Small tables with named rows and columns. After each table, cells are looked up by row and column.

Lem:
columns: Pegu, Fef, Bos, Muvobe, Gigeze, Rotapil, Ramino, Kud, Neve
Lizav: [2596, 3960, 6710, 1995, 4376, 5998, 2209, 4895, 7500]
Razus: [3096, 4549, 5274, 3068, 3367, 6824, 1408, 4765, 7275]
Nukodi: [3999, 4955, 5196, 3649, 4106, 6006, 1670, 4988, 7269]
Gefo: [3829, 4718, 4516, 4286, 3714, 6145, 2591, 4872, 6095]
Bomib: [4335, 4572, 4414, 4546, 3744, 6200, 3155, 5225, 5201]
Tokimo: [4559, 4875, 4045, 4934, 3743, 5682, 3137, 5036, 4749]
Mef: [4565, 5038, 3949, 5350, 3800, 5484, 3672, 4768, 4209]
Fodi: [5455, 5496, 3849, 5780, 4038, 5364, 3902, 4852, 4049]
Zonupif: [5581, 5959, 3628, 6174, 4246, 5423, 4026, 4662, 3678]
Movigiv: [6178, 5855, 3625, 6617, 4191, 5452, 4631, 4771, 3227]
Suvit: [6115, 5988, 3200, 6916, 4300, 4727, 4921, 4705, 2966]
Kives: [6382, 6381, 3453, 7116, 4527, 4433, 5174, 4447, 2347]
Vis: [6053, 6042, 2770, 6960, 4771, 4073, 5248, 4087, 1997]
Gebabuv: [6085, 6512, 2553, 7724, 4541, 3952, 5976, 3865, 1241]

What is the Gigeze of Fodi in Lem? 4038
What is the Rotapil of Gebabuv in Lem? 3952
What is the Ramino of Gebabuv in Lem? 5976
What is the Gigeze of Gebabuv in Lem? 4541
What is the Neve of Bomib in Lem? 5201
What is the Ramino of Fodi in Lem? 3902
What is the Kud of Vis in Lem? 4087
What is the Neve of Zonupif in Lem? 3678
What is the Rotapil of Kives in Lem? 4433
What is the Pegu of Bomib in Lem? 4335
What is the Fef of Gebabuv in Lem? 6512
What is the Fef of Fodi in Lem? 5496
What is the Muvobe of Gefo in Lem? 4286
Row with the largest Neve: Lizav

Table Pozov
,Gope,Lezut,Lepusev,Dofugu,Gamo,Peno
Kegu,99,123,26,184,89,150
Vinav,63,15,195,99,7,16
Vos,59,17,168,27,112,105

Dofugu of Kegu is 184
Peno of Vinav is 16
Gamo of Vinav is 7
Peno of Vos is 105
Gope of Vinav is 63
Dofugu of Vos is 27
Gope of Kegu is 99
Lezut of Vos is 17
Gope of Vos is 59
Lepusev of Kegu is 26
Gamo of Kegu is 89
Dofugu of Vinav is 99
Lepusev of Vinav is 195
Lezut of Kegu is 123
Lepusev of Vos is 168
Gamo of Vos is 112
Lezut of Vinav is 15
Peno of Kegu is 150

Pif
         Panu  Zivogig  Ror  Zorok
Lam       123       90   54    113
Masumul   130      124  171     96
Dun       118      201   68    111
Dimo      133      121  135    131
Dilitov   135      133  145    118
Gel       115      131  100    101
Kazuv     116       74  117    115
Saremu    101       68  201    133
Patasor   137      114  105    134
Vom       101       60   79    118

What is the Panu of Saremu in Pif? 101
What is the Zorok of Saremu in Pif? 133
What is the Ror of Dun in Pif? 68
What is the Zivogig of Dimo in Pif? 121
What is the Ror of Kazuv in Pif? 117
What is the Ror of Vom in Pif? 79
What is the Ror of Dilitov in Pif? 145
What is the Panu of Patasor in Pif? 137
What is the Panu of Masumul in Pif? 130
What is the Zorok of Patasor in Pif? 134
What is the Zivogig of Masumul in Pif? 124
What is the Zorok of Vom in Pif? 118
What is the Zorok of Masumul in Pif? 96
What is the Panu of Lam in Pif? 123
What is the Zivogig of Dilitov in Pif? 133
What is the Ror of Patasor in Pif? 105
What is the Ror of Saremu in Pif? 201
What is the Ror of Gel in Pif? 100
What is the Panu of Kazuv in Pif? 116
What is the Zorok of Dilitov in Pif? 118
Row with the largest Panu: Patasor

